mesef: [163 100 164 153 174]
pusas: [ 76  92 111 120 100]
famoz: [171 115 156  95  82]
Pere: [119 148 154 119 152]
mam: [108 150 161 158 118]
kozi: [155  99 155  99 155]
diga: [ 78  77 104 111  81]
howmany diga: [111]
1
gone mam: [150 118 161 158]
[108]
gone famoz: [115 171 156  95]
[82]
howmany Pere: [154]
1
howmany kozi: [155]
3
gone diga: [104  81 111  77]
[78]

dob: [111 114  88 153 129 124 151 118 139 118 104 129 110 132 106 110 121 101
 139 145  99 125 189 107 152 112 129 140 163 102 127 131  82 111 118 129
 127 114 144 142 133 134 117 136 107 145 136]
goz: [133 142 149 116 130 119 115 118 113 135 142 148 135 127 144 133 137 149
 121 120 136 131  91 148  96 131 138 129 110 145 127 119 142 137 133 117
 147 137 120 135 130 127 144 125 141 119 125]
vab: [111 114  88 153 129 124 151 118 139 118 104 129 110 132 110 110 121 101
 139 145  99 119 189 107 183 106 129 140 163 102 127 131  82 111 118 129
 102 114 144 142 133 145 117 150 107 145 136]
zev: [111 114  88 153 129 124 151 118 139 118 104 129 110 132 110 110 121 101
 139 145  99 125 189 107 152 124 129 140 163 102 127 131  82 111 118 131
 102 114 144 142 133 134 117 150 107 145 136]
[111 114  88 153 129 124 151 118 139 118 104 129 110 132 106 110 121 101
 139 145  99 125 189 107 152 112 129 140 163 102 127 131  82 111 118 129
 127 114 144 142 133 134 117 136 107 145 136]
dob
gone goz: [118 133 119 145 142 138 135 120 144 131 144 148 121 137 120 135 142 137
 142 133 130 129 127 130 141 136 135 125  91  96 125 148 113 149 119 110
 133 115 127 137 119 117 127 116 131 149]
[147]
gone zev: [145 110 136 163 124 102 127 114 101 111 125 107 142 150 151 102 121 189
 145 114  88  82 117 118 129 133 144 124 131 139 118 129 104 131 153 152
 140 107 118 111  99 110 134 129 139 110]
[132]
gone zev: [145 111 121 125 124 134 133 114 107 107 131 139 132 102 114 102  88 150
 129 124 110 145 131 101 139 110 118 117 111 142 129 129 110  99 140 151
 118 153  82 127 136 118 104 152 144 189]
[163]
howmany dob: [107]
2
gone goz: [110 120 135 137 119 133 127 131 149  96 135 144 127 137 137 141 133 121
 127 129  91 138 119 113 130 149 145 142 125 133 130 147 144 131 142 118
 142 148 120 119 115 116 136 148 125 135]
[117]
gone zev: [102  82 127 114 111 125 124 114 129 107 117 145 163 110 131 131 110 124
 129  99 153 118 151 140 189  88 129 101 150 107 102 121 139 118 118 111
 142 136 145 134 104 139 132 110 144 152]
[133]

neto: [126 130 160 156]
Tovo: [106 166  74 145]
leba: [160 138  71 110]
nonik: [ 75  77  74 171]
vidav: [144 126 143  83]
fut: [ 90  84 111  73]
Batu: [152 179 136 119]
fud: [144 126 143 104]
lal: [ 85 133  85 133]
Zigu: [ 81 182 163 164]
tugi: [126 127 160 156]
giril: [143 134  95  84]
gone Zigu: [163 182 164]
[81]
howmany lal: [85]
2

pur: [134 119  74 139]
nuvi: [137 136  91 163]
puv: [129 117 115 174]
mipep: [ 99  99  99 143]
silag: [102 102 120 146]
zum: [106 106 119 149]
kobu: [134 118 103 170]
nam: [116 123  74 147]
lubup: [137 119  81 152]
howmany mipep: [99]
3
gone puv: [115 129 117]
[174]
gone nuvi: [ 91 163 136]
[137]
howmany silag: [101]
0

lari: [171  85  85  69  82 161 170 105 130 163]
tete: [151 142 126 173 150 127 150 103 150 141]
Seb: [154  70 102 130 121 149 163 159 158 158]
fos: [171 153  69  69  69 153 166 151  69 153]
howmany fos: [68]
0
howmany Seb: [158]
2
howmany tete: [151]
1
gone tete: [142 103 150 141 127 150 173 150 151]
[126]

gim: [137 120 115 151 137 123 133 126 149 130 143 104 105 129 143 108 137 156
 129 121 137 123]
sonop: [145 132 120 109 118 132 138 120 119 135 117 148 147 120 120 132 132 135
 130 129 108 128]
Duv: [ 98 126 128 176 150  81 122 152 179 175 151  92  93 136 165  97 127 174
 121  92 157  94]
howmany gim: [137]
4
gone Duv: [175 152  94 136 157  93 151 176 128  97 122 179  92 126 127  98  92 150
  81 174 121]
[165]
howmany sonop: [132]
4
gone Duv: [ 81 121 175 174 136  92  93 152  94 157 126  92 151 128  98  97 150 127
 122 165 179]
[176]
gone Duv: [121 122 157 165 175  81 128 126 151  92 152  92 176 136 150  98  93 127
  97 179  94]
[174]
howmany sonop: [135]
2

tak: [127 151 150 128 106 127]
fopov: [129 119 129 129 129 129]
Pas: [131 102 127 128 151 130]
Zafo: [128 124 124 128 133 127]
Dinu: [127 126 124 129 131 127]
diraf: [125 179 176 128  79 129]
bepa: [127 151 150 128 106 129]
zon: [127  88 124 129 131 127]
pif: [129 122 124 127 128 128]
gone pif: [122 128 124 129 128]
[127]
gone zon: [131 129 127 127  88]
[124]
gone bepa: [127 106 128 150 129]
[151]
howmany fopov: [129]
5
howmany diraf: [125]
1
gone Pas: [127 151 131 130 102]
[128]

mot: [136 146 140 114 109 114 146 112 129 149 129 113 102 140 132 111 104 139
 142 131 130 106 117 132 143 134 144 123 142 160 148 101 115 108 115 125
 146 101 139 118 132 147 117 128 114 117 151 127 141 152 119]
kol: [140 141 141 136 136 136 141 137 138 142 139 137 134 140 139 136 134 139
 142 139 139 135 136 140 141 109 140 138 140 144 142 134 136 135 136 138
 142 134 139 136 139 141 137 138 136 137 142 139 141 143 137]
buni: [110  96 104 141 148 141  95 145 119  92 119 142 159 104 116 146 156 105
 101 116 117 152 137 115 100 112  98 129 101  76  93 160 140 150 140 125
  96 159 105 134 115  93 137 120 141 137  88 122 102  87 134]
gedeg: [141 141 140 136 136 138 141 136 139 142 139 136 135 141 139 143 135 141
 141 139 141 135 138 140 141 140 140 138 141 144 142 134 137 135 137 138
 141 134 141 138 139 142 137 139 137 137 142 137 141 142 138]
gafup: [138 147 141 122 118 122 147 117 135 149 134 118 114 143 136 118 114 143
 142 135 135 116 126 135 145 139 147 128 145 157 148 111 124 117 125 104
 144 111 145 127 137 149 124 134 139 122 153 130 142 151 127]
Suzu: [116 107 112 134 105 134 107 136 121 105 121 135 144 112 119 137 142 113
 110 119 120 140 131 119 110 117 109 126 111  96 106 144 133 139 119 125
 105 144 112 130 118 106 131 122 133 131 103 123 111 102 105]
Lekos: [136 145 140 122 118 122 145 118 134 147 133 119 115 142 135 118 135 142
 140 135 134 116 127 134 143 138 145 128 143 154 146 113 124 118 125 130
 142 112 144 127 136 147 124 133 122 122 150 129 141 149 127]
rig: [136 148 141 112 106 111 148 108 130 151 129 110 148 142 132 107  99 141
 143 131 130 102 115 132 145 135 146 121 144 164 150  96 112 104 113 124
 148 108 142 117 108 148 115 128 111 114 155 126 143 155 118]
fer: [137 145 140 123 121 123 144 120 135 145 134 121 117 142 136 120 117 141
 141 134 134 118 127 135 142 137 144 130 142 153 145 115 125 119 127 131
 143 115 142 128 136 146 126 134 125 125 149 130 141 148 129]
howmany gedeg: [140]
4
gone rig: [155 148 108 111 112 155 115 146 131 115 108 148 145 121 118 142 108 143
 132 106 117 148 144 150 110 124 148 136 104 135 143 148 130 111 113 107
 132 142 129 114 112 102 126 141  99 128 164 141 130 151]
[96]
howmany gedeg: [141]
12
gone rig: [148  96 143 128 132 111 112 155 108 130 155 104 135 112 113 148 126 164
 114 124 102 150 141 110 106 144 121 107 143 148 151 108 146 141 108 142
 145 115 148 132 136 115 148 142  99 118 111 131 129 130]
[117]
gone gafup: [117 143 135 139 144 149 136 142 122 137 153 114 118 122 111 142 135 151
 125 117 111 147 145 127 143 134 130 141 148 139 157 114 128 147 124 118
 104 118 134 145 122 135 138 127 126 149 124 135 145 147]
[116]
howmany rig: [108]
3
howmany Suzu: [104]
0

mazi: [ 65 133 131 147 132 125 109 175]
Govuf: [144  75 111 152 142 174 112 163]
rul: [ 75 158 128 130 133 110 106 134]
Perap: [ 85 104 117 151 143 164  83 183]
loba: [ 99 100 116 167 131 135  90 176]
gone Govuf: [174 163  75 152 112 142 144]
[111]
gone rul: [106 128 130 110 133 158  75]
[134]

fev: [145 135 108 142 138 135 136 131 117 135 119 140 142 146 116 123 119 142
 141 127 123 127 132 139 129 135 125 151 126 127 115 128 141 151 144 122
 118 121 150 117 137 152 137 119 112 147 139 118 113 146 146 137]
kor: [145 142 136 143 142 141 141 142 138 142 138 144 144 144 138 140 139 144
 143 141 140 140 142 142 141 142 141 145 140 141 139 140 143 145 144 139
 138 140 145 140 142 146 142 140 137 144 142 139 137 143 144 143]
fomuv: [140 139 136 138 139 140 140 139 136 138 137 141 140 141 137 137 137 141
 140 139 138 137 139 139 139 139 139 141 138 138 138 137 138 141 140 138
 137 139 141 138 139 142 138 138 141 140 139 137 136 140 138 140]
Rafo: [ 99 119 176 110 116 121 116 126 160 123 156 145 105  99 160 145 153 103
 109 134 144 140 126 114 132 122 138  88 141 137 158 138 108  89 101 147
 157 147  88 154 118  84 145 140 169  99 114 140 167 100  97 115]
howmany fomuv: [142]
1
howmany Rafo: [140]
3

kizuz: [125 143 126 143 144 143 125 125]
saf: [110 153 124 117 124 124 124 194]
pek: [135 115 135 131 105 121  83 130]
Pidog: [141 141 131 119 119 141 119 141]
Nub: [135 115 135 131 142 121  83 161]
howmany kizuz: [143]
3
howmany saf: [124]
4
howmany Pidog: [141]
4
howmany kizuz: [125]
3
howmany Pidog: [119]
3
gone pek: [135 135 130 115 121 105  83]
[131]

rono: [111 167 108 118 137 127 157 114 166  71 164 160 159 157  71 159 104]
Zad: [152  84 157 147 117 144  80  71  78  90  93  83 185  79  77  88 182]
siv: [183 169 172 184 122 189 159 160 171 121 164 164 105 163 129 174 169]
puza: [136 146 179 193 135 135 135 125 136 121 135 142 129 121 119 132 187]
repe: [168  73 152 136 105 166  74  89  84 168  72  73 146  80  75  73 171]
malud: [ 74 182  81  77 156  78 173 186 184 166 175 171  71 179 181 175  67]
gone repe: [168  80 136  73  89  84 152 105  75  72 168  73 171  73 146 166]
[74]
howmany puza: [134]
0

Pogim: [113 135 100 117 151 134 121 130 136 121 110 112 105 123 118 146 126 158
 130 149  85 178 108 153 162  93 138 129 156 141 117 138 150  82 128 113
 118 127 147 113 147 102 115 149 138 115 113  90 133 123  97 142 124 127
 110 130 126 107 108]
Mim: [109 122 105 140 162 132 139 135 161 132 107 108 133 121 137 108 131 150
 105 127 119 108 129 122 134 120 117 123 140 127 151 141 158 106 140 124
 108 118 118  84 138 126 122 142 132 169 132 123 126 147 105  83 108 121
 123 145 104 125 138]
miri: [ 98 121  73 140 158 137 148 132 162 134 112 124 131 128 133 117 135 161
 128 134 120 183 131 125 138 115 114 113 140 127 148 128 151 104 138 120
 110 117 111  81 143 133 127 144 129 169 125 115 113 151 106  83 110 127
 130 148 105 131 136]
munem: [108 122  95 141 163 133 142 136 122 133 122 131 133 121 136 110 130 150
 148 127 119 168 131 157 134 122 119 121 140 127 154 139 157 122 141 124
 108 117 157  83 139 129 123 140 136 123 130 157 130 148 105  81 109 122
 125 147 104 125 140]
Kib: [113 131  98 115 151 133 121 124 137 120 104 114 104 120 116 141 131 154
 127 145 124 179 113 152 163  92 132 127 156 135 122 135 145  82 129 114
 121 128 146 113 144 101 120 145 136 118 115  88 132 125 101 140 114 128
 114 128 130 110 116]
gone Mim: [151 126 141 147 108  83 120 139 126 122 107 106 142 129 121 161 105 140
  84 118 109 162 127 132 119 135 132 138 105 150 121 132 123 158 123 127
 140 138 117 122 108 108 169 133 108 122 140 123 105 137 125 124 132 134
 118 108 131 145]
[104]
[109 122 105 140 162 132 139 135 161 132 107 108 133 121 137 108 131 150
 105 127 119 108 129 122 134 120 117 123 140 127 151 141 158 106 140 124
 108 118 118  84 138 126 122 142 132 169 132 123 126 147 105  83 108 121
 123 145 104 125 138]
Mim
howmany munem: [156]
0
howmany munem: [122]
6
howmany Mim: [126]
2
howmany munem: [124]
1
howmany Mim: [106]
1

rufud: [ 86  88 172 172  86]
vala: [123 156 157 163 148]
Valot: [112 163 163 163 112]
Sibom: [149 104 158 130 111]
gug: [173 163 152 161 148]
howmany rufud: [86]
2
gone vala: [156 148 163 157]
[123]
howmany Valot: [112]
2
[173 163 152 161 148]
gug
howmany rufud: [172]
2
gone vala: [148 123 157 163]
[156]
howmany Sibom: [158]
1

Gagap: [104 103 110 134 130 127 113 151 146 135  97 146 102 168 101 115 102 121
 135 109]
Fof: [ 99 121 117 126 120 133 119 151 130 117 109 146 103 168  75 106 131 106
 120 105]
Rumuz: [104 103 136 134 130 127 113 128 146 128  97 146 102 168 101 115 127 121
 135 109]
howmany Gagap: [110]
1
howmany Fof: [120]
2
howmany Rumuz: [128]
2
gone Rumuz: [115  97 135 146 121 127 146 136 109 134 130 128 127 104 102 168 128 113
 103]
[101]
howmany Gagap: [135]
2
gone Fof: [119 120 109 117 117 103 151 133 146 106 121 126 120 131  99  75 105 168
 106]
[130]

Vun: [151 150 150  96 139 118 146  83 155 154 129 140 117 147 112 115 132 132
 129 101 126 159]
Difif: [ 83 126 110 125 156 122 129 140 119 151 116 125  86 154 110 148 154 112
 104 128 151 125]
rola: [151 151 100 130  82 132 164 132 138 131 129 148 157 121 121 114 126 121
 137 143  94 105]
liboz: [158 151 100 130  82 132 164 132 138 131 129 147 157 121 121 114 126 121
 137 143  94 105]
nal: [117 119 157 142 147 119 130 145  95  89 128 128 151  98 130 105 128 156
 156 117 102 108]
tave: [147  82 107 139 107 138  89 131 115 117 146  97 147 125 144 126 112 129
 104 148 127 108]
nom: [156 139  81 125 118 143 134 142 131 139 124 150 150 134 123 116 141 120
 173 124 122 114]
kevor: [140 147 141 132  93 113 138 129 134  88 150 154 166 100 124 128  99 123
 130 127  94 138]
nif: [116 109 106 154 131 127 107 148  85 119 150  95 158 111 151 111 144 143
 113 138 120 108]
Kalab: [116 110 107 154 132 127 130 148  84 118 149  96 157 110 151 111 144 144
 114 138 120 108]
Kedu: [147 164 113  99 155 142 153 100 122 142 128 140 129 140 130 129 133 129
 162  92 120 159]
luto: [103  82 107 139 107 138  89 131 115 117 146  97 147 125 144 126 112 129
 104 148 127 108]
gone kevor: [132 141 138 124 147 113  93  88 100 134 154 140 150 138 130 128 127  94
  99 129 123]
[166]
gone Kalab: [107 154 130 120 127 144 132 151 138 144  96 114 110 157 110  84 148 118
 149 111 108]
[116]
gone Difif: [ 83 151 128 148 154 154 122 110 156 126 104  86 112 125 119 110 151 125
 116 125 129]
[140]
gone kevor: [147 100 138  88  94 134 124  93 140 150 154  99 123 129 113 166 127 130
 141 138 128]
[132]
gone nom: [120 139 139 124 116 118 124 122 173 134 150 134  81 150 125 141 156 142
 114 123 131]
[143]
howmany nom: [131]
1

Kov: [105  91 129 149 152 148 119 112 104 138 142 154 148 119 109  98 117 144
 156 140 128 107  98 123 152 164 153 121]
val: [156  96 123 104  98 124 142 113 148 139 109 108 128 148 139 148 128  95
 102 113 147 149 139 122  96  94 125  96]
vetaf: [105  91 129 149 152 148 119 112 104 124 142 154 148 119 109  98 117 144
 156 140 128 107  98 168 136 114  96  91]
howmany val: [139]
3
howmany val: [96]
3

Mipog: [139 128 132 128 128 132 146 142 135 132 150 139 153 150 153 128 128 128
 150 139 132 135 128 135 132 132 132 128 139 132 150 128 128 132 132 132
 135 128 139 150 161 131 168 150 132 134 128 146 139 139 146 132 146 132
 135 132 128 153 132 150 128]
rodo: [135 132 128 128 132 128 142 142 132 132 150 193 161 128 146 128 135 139
 132 142 132 128 128 150 153 162 139 135 157 132 175 132 128 128 139 128
 157 128 128 175 142 150 135 176 135 150 146 139 146 135 150 128 142 128
 128 146 132 150 132 128 132]
Bofog: [128 162 132 132 135 135 157 142 135 132 150 142 161 128 135 132 135 142
 161 135 128 135 132 150 139 128 135 128 146 128 153 132 128 128 135 128
 132 132 146 142 135 153 132 142 146 146 135 164 132 132 146 128 153 128
 135 142 132 153 135 128 127]
howmany Mipog: [129]
0
howmany Mipog: [132]
16
howmany Bofog: [161]
2
howmany Mipog: [161]
1
howmany Bofog: [128]
12
gone Bofog: [127 135 135 153 150 132 142 128 128 128 153 135 132 142 146 132 135 132
 161 132 153 142 135 128 142 128 135 132 132 128 146 142 132 132 128 128
 135 128 132 132 164 135 153 135 157 132 135 128 135 135 146 161 128 150
 146 146 135 142 128 162]
[139]
howmany rodo: [142]
5

bito: [ 74 177  72  69 185 182  74  88 175 179  76 175 185 173 181  72  89 188
  76  76]
Luno: [177 178  68  75  74  76  73 184  72 182 178 163  72 174  75  70 187 177
 169 178]
Mav: [180  67 188 190  74  71 190 149  73  72 175  73  78  79  76 188 140  65
 179  73]
vusi: [142 185  73 189  65  97  75 181 112 189  80 177  76 182  82  67 187 193
 148 180]
negeg: [ 82  69 182 183  79 187 188  69 188  73  65  71 189  92 192 186  79  79
  80  71]
Purid: [ 79 184  68  78 186 178  65  89 181 183  75 170 186 176 182  69  94 184
  72  74]
Gik: [180  69 189 190  69  71 185 158  65  67 179  74  72  88  67 189 154  79
 180 181]
gumi: [ 93  77 174 180 181 175 174 188 171  78  73  87 188  67 181 178  75  74
  67  67]
gone Mav: [188  74  73 180  73 188  78  76  71 190  65 149 175 179  79  67 190  73
 140]
[72]
howmany negeg: [79]
3
gone negeg: [ 65 188 183 192 182  92  79  80  79  79  69 186  71  82 188 189  69  71
  73]
[187]
gone Mav: [149  72  65 175 180 190  71  73 190  73  79  67 188 179 188  78  73  76
 140]
[74]
howmany bito: [89]
1
howmany gumi: [187]
0

Gog: [127 153  74 125]
rirer: [118 152  68 127]
siki: [ 73 152  73 131]
beti: [125 150  78 125]
Vamo: [132 124 124 124]
Fupaz: [151 152  75 151]
gone rirer: [ 68 127 152]
[118]
howmany siki: [73]
2
howmany Vamo: [132]
1
gone Fupaz: [151 151  75]
[152]
howmany Fupaz: [151]
2
howmany rirer: [118]
1

supov: [155 118 119 136 174 104 145 152]
nada: [ 97 152 130 125 109 172  98 121]
tuf: [129 106 146 119  83  97 151 100]
sobot: [142 144 109 140 189 177  80 143]
buzes: [164  92 141 126 122 159 183 118]
mag: [155 118 119 136 189 144 145 152]
poga: [160 103 129 130  63 117 132  91]
Guku: [160 103 129 130 103  84 162 132]
howmany Guku: [160]
1
gone mag: [144 189 145 136 119 118 152]
[155]
howmany Guku: [103]
2
gone mag: [119 144 118 152 155 136 189]
[145]

